Each row comes from the steps of one walk. Every step used is in the known rows, and no mark comes twice. Write the walk behind each row, first mark first.
(in the rows, 128 means zero)
Known rows:
vekigef-sefup-tabug-zabe-zula: [113 172  89 139 138 131  95 141 134 130 113  92 176 135  74 115 139 143
 118 140 149 109 113  86 120 154 151 135  87 116 185  93 109 149 149  99
 134 146 156  81 129 133 137 133 109 140 164  84 113 168 156 150 119  80
  95 181  84 130 109  62 169  93  94 121  89 116 153 116 125 132 138  85]
guto-vekigef-tabug-zabe-rosi-sefup: [ 93 136  66  91  84 157 112  84 119 136  31  92 146 144 159 109 113  91
 180 178 186 182  68  84 111 118 100 202 122 136 148 133 153 171 153 101
 101 147 139 121  66 148 124 147  86 143  82 104 121  68  78 128 121 124
 144  73 133 147 111 126 148 107  99 165 129  78 156  89  91 102 127 115]
sefup-tabug-zabe: [120 186  72 168 126 125 125 150 133 136 131 142 143 116  86  96 132 115
 124 172 141 105 110  89 124 114 112 113  53 132 158  79 121 146 142  94
  97 162 157  75  71 139 106 114 118 152 162 114 130 148 168 141 136  93
 110 109 133 129 109  92 134  83 122 148  89  95 152 112 113 129 134 103]
tabug-rosi-sefup-zula-vekigef: [173  65  92 140 100 115 189 151 157 119  66 145 171 140 132  78 118 158
 142 144  99 152 129 112 138 116  89 133 169 114 119 111 137 144 152 151
 122 169 101 191 103 117  81 170 137 110 106 101  97  97 121 127 127 119
 191  98 170 155 125 137 122 140 211 148 193  73 155 137 147 119 129 158]
zula-vekigef-tabug-rosi-sefup: [158  70 110 106 107 118 188 134 134 106  38  96 136 163 121  71 115 139
 165 177 121 143 112 103 139 149  70 138 158 101 100 138 180 174 120 114
 118 153  97 161 103 110 119 146 110 127  96 125 114  86  97 154 103 117
 188  88 133 131  89 121 137 162 163 151 164  91 124 107 134 167 175 101]
zabe-rosi-sefup-zula: [130  93  71 139  95 129 130  90 142 147  99  98 176 117 146 139 138 120
 157 129 107 168 127  86  90 101  85 135 155 134 130 124 126 159 121 153
 121 131 107 144 137 140 115 178 118  97  89 115 100  75 106  78 167  89
 128 124 141 175 163 136  98 109 176 138 174  76 172 143  90 109 100 154]
sefup-zula-guto-vekigef-tabug-zabe: [118 112  72  95  82 167 232 123  89 103  85 139 141 153 167 105 118  62
 120 151 135 221  76  95 189 126  94 208 144 174 155 177 125 119 178 145
  59  92 111 137 115  50 108 143  82 136 134 129 151  82  63 110 119  74
 163 106 107 159 150  65 154  89 158 183 162  59 169 119 126  92 158  91]
zabe-zula-guto-vekigef-tabug-rosi: [121 129 134 118 134 156 158 139 134  80  10 106 118 206 129 113 110 122
 125 155 166 129  90 146 105 186  99 201 137 127 101 164 107 141 164 147
 114 137 149 156 130  81 168 134 129  99 115 142 141  94  63 140 110 103
 187 125 139 127 103 101 167 104 129 183 115 101 121 115 123 125 159  60]
zabe-rosi-sefup: [116 110  87 141  98 116  87  92 153 165  89  89 150 129 151 123 144 132
 171 147 127 133 139 106  74 100 102 145 113 137 133  99 113 174 118 118
 145 149 130 127 126 165 141 166 117 111  94 122 105  88 107 101 166 110
 118 110 142 147 129 149 104 126 128 138 158  94 158 132  92 123 114 148]
zula-vekigef-sefup-tabug-zabe-rosi: [137 123  63 103 114 112 155 115 114 180 113  83 173 138 107  91 165 110
 117 172 101 124 124  75 184 121 131 105  89 139 154 134 154 164 100 120
 126 148  80 101 108 141 126 137  93 158 136  67 117 103 120 146 149  77
  79 143  75 152  89  96 122 121 101 163 171 106 183  98 112 196 171 109]
rosi-sefup-zula-guto-zabe-tabug: [123  73  95 162  71 126 192 115 119 106 114 107 139 135 144 107 135 127
 117 101  92 161 156 167 161 106  86 172 177 159 135 134  77 184 126 161
 113  84  96 115 155  88 151 181 102 128 166 162  88 106 103  52 154 129
 148 106 134 124 215  60  98 138 190 165 186   6 143 194 154  81 117 118]
rosi-sefup-zula-guto-zabe: [143  81  62 169  61 112 189 128 125 111 121  90 144 139 142 123 118 127
 136 112 107 161 160 128 156 116  64 172 181 162 123 146  82 188 155 148
 111  98 106 120 137 110 132 175 117 122 142 143  83 119  97  58 145 103
 179  88 145 140 197  68 110 129 209 172 197  34 147 161 139  77 120 134]
zula-guto: [123 115 116 150  78 140 161 141 116 129 133 120 108 151 141 125 149 115
  97 133 120 124 145 152 147 139 121 126 101 159 113 150 104 143 140 130
 123 122 123 119 148  90 150 134 101 119 143 160 120 132  86 109 143  93
 126 105 107 128 151  95 135 143 147 180 162 105 152 133 147 117 152 114]
zabe-guto: [141 137 102 158 117 128 110 142 152 133 128 109 141 149 106 113 121 136
 156 116 142 110 129 104 112 114 135 122 128 140  98 103 134 120 180 146
 129 172 117 145 128 130 143 134 151 104  92 122 122 127 108 104 124 105
 133 121 134 154  81  94  97 105 149 120 116 157  95 102 118 128 132 137]
zabe-rosi-sefup-tabug: [133 123  85 151 106 111  93 105 159 156  94  72 154 121 114 129 127 123
 178 168 122 115 131  98  38 121  65 116  70 133 125  99 134 191 112 107
 140 152 145  87 103 182 135 171 116 112 112 128 101 101 118  98 177  97
 122 103 158 166 152 112  93  87 139 143 111  65 185 112  83 129 120 117]
guto-zabe: [141 121 112 114 123 119 124 110 123 126 146 100 113 135 128 148 116 142
 119 108 114 114 160 135 163 122 108 157 161 139 115 154 128 166 136 138
 117 114  98 120 128 148 146 131 160 150 148 153  97 140 129 102 125 165
 136 133 134 120 148 113 136 135 140 123 133  98 105 132 121 149 141 122]
vekigef-guto: [146 159 147 132 104 112 113 134 151 120 147 127 128  89 128 119 101 173
 115 154 141 128 121 159  99 121 118 102 129 141 123 116 122  75 128 127
 114 135 149 135 137 127 112 102 137 119 131 142 132 145 159 154 112 107
 116 141 154 103 142 145 120 146 153 122 130 132 115 140 133 118 124 122]
rosi-sefup-zula: [147  92  81 157 103 113 146 126 128 112 102 128 178 113 140 118 115 132
 143 128 120 158 124  93 109 114  70 153 174 115 153  94 113 140 141 140
 110 115 116 134 129 107  96 175 103 101 112 109 100 107 137  84 133  97
 171 113 152 144 166 111 123 116 192 117 157  80 134 152 132  68  89 161]
zabe-tabug-rosi-sefup-zula-guto: [105  84 134 167 103 122 201 157 141 102  67 133 159 122 142  79 145 161
 120 114  91 156 123 172 142 114 128 159 137 142 128 111  81 137 127 162
 127 141 130 150 160  88 145 172  94 122 147 166  96 110 110 114 157 117
 162 129 148 138 163 116 120 155 194 181 175  12 164 212 167  83 129 135]
zabe-tabug-rosi-sefup-zula-vekigef: [126  66 131 143 129 123 191 158 132 123  47 157 164 124 128  52 130 171
 129 125  81 163 119 164 150 108 131 135 168 104 123  90 123 127 117 180
 125 153  84 173 120 111 130 173 111 135 140 123 114  80 148 132 162 128
 149 128 152 124 144 133 106 145 188 157 184  33 138 193 170 120 128 148]
guto-zabe-rosi-sefup: [137 109  83 134  89 108  86  97 145 162 110  58 123 135 130 152 116 123
 166 130 112 115 174 116 106 104  96 153 140 139 124 153 127 219 131 128
 133 126  97 112 136 181 156 171 153 136 116 124  72 106 110  84 139 145
 126 111 162 139 157 127 115 129 141 130 159  55 128 130  98 143 119 136]
sefup-tabug: [156 160 119 139 139 107 125 151 146 121 142 113 133 123  97 131  98 122
 148 157 124 126 122 122 106 142 109  90  77 129 131 112 145 152 132 107
 112 134 160  90  99 155 115 134 113 125 142 138 135 135 139 122 156 109
 129 122 142 149 155  87 119  88 150 142  82 116 156 115 115 131 152  88]
guto-vekigef-tabug-zabe-rosi: [101 142  86  63 110 168 137  83 103 147  67 109 118 142 157 129 132  82
 165 192 175 177  69  81 129 120 118 209 121 149 151 153 154 146 154 138
 107 133 141 121  84 128 128 130 103 157  96 104 146  79  78 141 109 112
 125  88 110 146  98 132 142  96  77 167 128  98 155  85  99 141 154 107]
rosi-sefup-zula-guto: [125  88  71 162  64 122 180 130 128  98 112 119 165 139 158 103 135 118
 141 127 116 160 138 111 136 117  66 149 152 152 139 112  90 166 152 134
 106 115 108 126 134  89 116 166  91  90 118 136 110 113 105  71 142  89
 168 106 131 141 191  78 112 144 194 170 178  45 166 150 139  62 109 136]
guto-vekigef-rosi-sefup: [ 91 128 107  93  98 130  92 109 157 124  53 125 142 175 121 136  77  99
 136 135 161 155 136 148 144 127 123 213 212 161 113 115 144 189 147 125
 128 126 160 120 105 127 109 122  63 127  75 100 153 118 121 106  99 152
 187  85 182 107 148 163 156 143 122 171 122  83 143 116 118  73  68 170]
vekigef-rosi-sefup: [ 94 142 103 139  95 109  84 112 153 125  83 102 159 133  95 155 105 128
 130 123 149 146 146 136 124 123  96 182 179 141 117  99 122 194 123 116
 126 123 147 101 140 101 120 106  66 117 102 108 130 140 150 105 103 121
 140 133 154 100 135 166 160 169 142 155 144 103 148 135 117  92  61 159]
zabe-zula-vekigef-sefup-tabug: [148 119 112 119 158 102 122 149 128 135  78  77 158 178  79  72 126 137
 123 129 102 101 134 125 131 186 115  99 153  94 156 111 141 148 115 143
 140 125 109 127 124 129 150 142 123 118 135  79 120 119 123 141 136  83
 119 176  89 118 103  61 137 105 123 134 109 135 132  97 130 176 134  77]

Which walk is each row?
[150  91  92  95 124 109 195 117 118 149 125 151 167 168 115 119 124  98
  92 117  76 184 127 130 214 111  94 150 222 145 111 133 157 142 128 182
  88  87  78 168 142  66  85 102 105 105 117 121 148  86 135 112 124 106
 155 172 109 140 128 149 131 127 193 155 179 120 170 130 120 131  99 156]  sefup-zula-vekigef-rosi
[115 154 166 124 105 105 117 126 142 128 157 116 124  78 124 116  91 180
 100 112 122 116 140 208 121 113 160 115 153 146 110 136 132 110 103 147
 126  94 140 138 142 139 156 106 155 147 173 151 114 148 155 132 123 171
  90 154 147  85 185 131 116 162 148 126 146  77  89 186 149 150 124 108]  vekigef-guto-zabe-tabug
[115 150  90 151 110 135 112 142 121 168  37 126 170 170  95  70 137 137
  82 134 122 124 105 140 169 124 105 148 166 109 144 102 113 148 141 128
 112 134 116 146  80  58 129  82 126 122 130  73 140 109 164 142  96  84
 108 156  95  98  53 168 165 127 107 169 154 145 129 130 140 147  73 145]  tabug-zabe-zula-vekigef-rosi
[ 88  92 154 139 125 125 139 153 146 107  51 139 156 111 117  81 135 178
 131 121 130 110 129 179 103 105 164 134 131 107 127  78 112 145 118 133
 158 167 151 142 137 141 156 156 112 147 136 146  95 120 142 143 144 158
 149 122 174 129 143 132 128 161 140 156 132  48 125 189 165 105 127 140]  zabe-tabug-rosi-sefup
[141 120 109 119 111 122 116  87 120 178 131  73 116 143 139 163 126 116
 147 124 123 134 159 128 126 105 121 153 132 144 105 181 146 175 122 143
 140 112  93 128 152 162 157 143 166 152 129 142  88 101 101  99 150 162
 104 136 143 151 143 153 111 113 136 135 154 111 136 122  85 171 140 114]  guto-zabe-rosi
[102 163  77 153 104 159 123 154 155 141  71 143 132 144 129  81 130 117
 149 147 179 140  97  94 136  96 169 151 116 146 135  97 121 105 202 142
 104 195 130 144  70 124 114 130 122 148  98  73 154 119 103 123 118 100
 132  81 134 139  68 112 118  90 123 144 138 139  86  84 123 112 124 162]  tabug-zabe-guto-vekigef
[165  86  96 157 114 117 163 157 160  91  69 153 169 130 135 107 115 176
 144 133 119 148 134 106 115 111 100 148 152 110 123 107 103 143 152 133
 123 173 130 161 130 116  99 176 144 106 115 123  98 122 133 120 120 129
 173 123 195 157 135 144 138 136 204 129 157  67 148 164 149  83 114 153]  tabug-rosi-sefup-zula
[134 181  72 164 129 108 109 160 126 165  63 116 163 172  58  67 113 122
  92 158 114 116 113 124 145 140 101 121 113 113 143  70 126 168 136 111
 101 143 135 106  76  86 108  79  96 133 155  89 140 122 176 148 120  80
 111 153 118 116  80 120 157  92 122 167 101 119 161 111 113 157 100  93]  sefup-tabug-zabe-zula-vekigef-rosi
[140  95 106  71 132 137 178 115 142  73  39 139 144 149 151 124  85 115
 189 159 165 183  90  97 121 146  80 216 177 114 124 140 167 147 168 142
  95 155 135 165 115 118 112 166 107 129  72 130 123  91  76 134 103 127
 214  94 178 168 130 122 174 112 175 140 129  70 135 114 113  84 139 107]  guto-vekigef-tabug-rosi-sefup-zula
[129  84 128 137 122 122 219 151 107 122 133 132 125 138 137 123 134 141
  83 100  76 159 148 180 204 110 138 170 152 151 108 190 100 143 152 182
  94 104  86 153 183  85 149 150 148 135 187 182  88 133  90  78 157 136
 152 147 129 159 186  84 120 128 204 172 186  22 152 186 155 135 166 104]  sefup-zula-guto-zabe-tabug-rosi
[147 149 123 156 143 107 133 170 160 124 108 138 130 125  89 138  93 154
 143 161 115 110 125 113  99 151 129 102  67 123 116 100 139 144 139 107
 118 177 165 114 113 157 113 137 144 131 136 143 108 160 150 149 138 116
 146 124 193 169 113 107 124  99 154 130  77  94 167 107 109 146 179 100]  sefup-tabug-rosi
[114 144  96 150 108  95  94 122 155 121  97  92 161 134  70 155  87 114
 139 138 134 119 155 125 100 134  76 159 127 154 125  82 137 213 126  96
 115 136 176  72 116 129 126 101  69 122 108 133 128 155 168  98 110 114
 157 118 171 118 145 125 159 151 150 152 103  91 177 127  92  91  85 127]  vekigef-rosi-sefup-tabug
[139  96  36 144  66 131 156  97 134 188  67 118 176 127 152  65 165 124
 143 154 101 171  99  72 152  65  78 123 138 133 157 111 120 153 132 136
 102 160  83 149  79 119  91 168 116 125 114  80 118  64 123 108 153  67
 111 100 114 162  95 147 101 106 153 169 212  67 179 124 125 119 109 171]  tabug-zabe-rosi-sefup-zula-vekigef
[111 128 129  49 139 136 130 119 131 100 100 121 115 138 144 142 114 111
 129 122 160 150 122 111 174 147 178 186 179 151 153 154 149 144 120 158
 138 127 132 119 151 158 128 147  84 135 105  92 143 128  73 138 105 148
 142 137 101 146 133 110 147 107  85 139 136 129 119 110 131 119 132 129]  guto-vekigef-sefup
[129 132  85 157 109 139 121 159 134 162  52 131 159 156 118  46 145 149
 107 143 119 110  95 119 145 126 108 125 140  87 156 108  95 126 142 126
 125 149 109 162  73  74 121 118 149 127 158  66 140  95 143 154 111  91
  95 131  97 102  55 141 137 113 108 152 150 129 111 134 154 164 116 123]  tabug-zabe-zula-vekigef
[132 160  89 173  94 138 115 159 140 167  59 123 157 133 100  40 143 178
  92 161 141 119  81 149 118 134 103  86 135 108 152  99  96  83 133 128
 116 152 125 154  74  81 111 102 150 115 143  59 133 110 163 158 100  77
  96 137 121  90  56 160 123 119 126 145 160 140 105 143 160 154 104 122]  tabug-zabe-zula-vekigef-guto
[110 153 122  67 128 138 114 115 142 142  90 134 111 173 130 154  93  92
 120 121 158 167 127 155 167 134 145 218 188 169 115 141 157 145 145 159
 114 113 148 141 122 123 110  86  86 136  94 113 165 124 115 129 102 154
 150 121 158 121 144 158 159 129 105 163 118 116 150 106 110  98  93 143]  guto-vekigef-rosi
[151  92 115 105 142 112 119 132 104 134  98  61 122 183  98 101 113 154
 114  96 108  90 166 146 169 171 132 153 207 119 131 161 128 175 125 152
 145  89  73 128 156 117 161 148 169 132 152  92  91 125 104 112 119 142
 128 170 102 111 117  94 130 145 121 133 159 134  85 119 136 202 122  85]  guto-zabe-zula-vekigef-sefup
[159 156 136 132  89 106 115 122 158 114 165 106 116 104 121 131  84 163
 110 119 138 109 150 169 118 117 119 123 162 143 106 151 128 125 130 129
 121 116 139 133 133 141 124 102 157 149 157 143 107 155 150 123 103 144
 122 143 158  96 159 154 108 154 159 118 138 107 100 145 144 145 135 113]  vekigef-guto-zabe
[143 138  87 166  98 101 104 141 156 113 110  90 150 122 105 113 100 128
 161 163 131 103 130 103  68 140  71 109  95 129 143  68 127 188 129  95
 131 152 165  83  85 163 116 158  90 133 127 126 112 141 152 114 151 114
 152  89 174 122 155  79 118 112 148 130 100  74 146 110 111  95 115 116]  rosi-sefup-tabug
[ 91 169  71 121  95 124  94 128 157 134  42 120 155 159  94 120  90  92
 142 170 159 143 122 123 134 107 111 210 140 159 150  88 139 196 163 112
 114 153 176  81  57 137  85 104  58 160 112  82 153 137 144 129 116 125
 168  87 190 128 132 125 160 111 113 181 115  70 160 107 109  72  80 140]  guto-vekigef-rosi-sefup-tabug-zabe
[157 101  51 122 108 122 220 125  96 144  96 113 180 151 117  60 140 112
 149 152  98 180  69  70 187 113  84 138 179 131 141 126 163 107 179 154
  50 116  63 162  90  57  93 131 129 122 110 102 144  63  82 116 115  62
 139 116  83 169  62  89 125  92 184 143 173 122 122  94 120 154 141 134]  sefup-zula-vekigef-tabug-zabe-guto
[184  94 127 120 151 120 142 139 126 118  39  85 115 190 104  96  99 149
 142 127 100 107 129 140 139 173  85 153 190  91  98 167 153 189 141 156
 113 110  81 182 126  97 155 138 193 124 137 133  95 106  98 130 110 154
 172 139 129 117  93 121 147 127 160 141 140 117  94 115 122 206 163  77]  guto-zabe-zula-vekigef-tabug-rosi
[164  91 128 106 106  99 201 117 120 143 144 130 143 111 128  77 115 159
  98 112  51 157 133 200 180 113 116 101 223 127 126 134 144  84  99 192
  95  63  70 180 125 108 112 144 147 140 181 143 132  85 135 110 145 127
 120 163 132 124 189 107  92 127 201 137 198  58 114 170 154 163 129 136]  sefup-zula-vekigef-guto-zabe-tabug
[132 113  97 105 105 134 183 111 101 149  80 105 139 151 118  58 149 102
 120 180 124 158  76  92 183 137  80 134 131 123 144 144 166 137 125 123
 101 119  84 135  71  93 123 100 103 157 138 104 133  83 111 158  95  96
 130 101  65 109  76 119 146 139 119 160 166 112 123  94 137 175 158 104]  zula-vekigef-tabug-zabe
[140 154  40 208  75 111 104 162 166 119  80  97 172 121  74  77 120 140
 177 169 158 103 118  75  75 102  91 100  63 140 151  46 110 169 166  81
 111 203 157  84  57 143 116 148 110 134 125  96 106 140 140  99 138  84
 136  80 160 127  98  68 112  87 151 132  99  92 124  88 110  91 116 121]  rosi-sefup-tabug-zabe-guto
[113 124  88  84 106 130 125  98 137 126  58 135 159 158 127 135  74  95
 140 120 139 200 140 136 151 113 104 229 226 160 124 122 146 170 154 161
 103 110 139 131 113 107  90 133  70 117  92  92 142 109 118  91 120 140
 187 121 179 131 157 143 138 127 151 164 145  70 159 122 108  54  60 163]  guto-vekigef-rosi-sefup-zula
[ 97 158  85 162  89 168 121 150 120 128  38 131 126 180 137  92 135 124
 100 139 167 137  91 131 132 136 140 165 118 145 147 127  64 134 173 133
 126 149 149 136  93  73 141 127 120 137 142  84 147 112  97 134 117  82
 132  90 117 105 101 109 156 102  87 185 138 102 115 127 161 110 112 115]  tabug-zabe-zula-guto-vekigef
[154  75  86 169  72 112 187 156 160 100  81 144 152 152 151 110 126 157
 134 134 111 151 141 115 140 128  95 159 130 132 115 131  82 164 162 126
 122 170 113 156 152 101 104 171 115 110 123 149  85 116 112 107 129  95
 180 104 163 158 152 115 125 139 208 165 178  42 170 148 152  73 137 132]  tabug-rosi-sefup-zula-guto
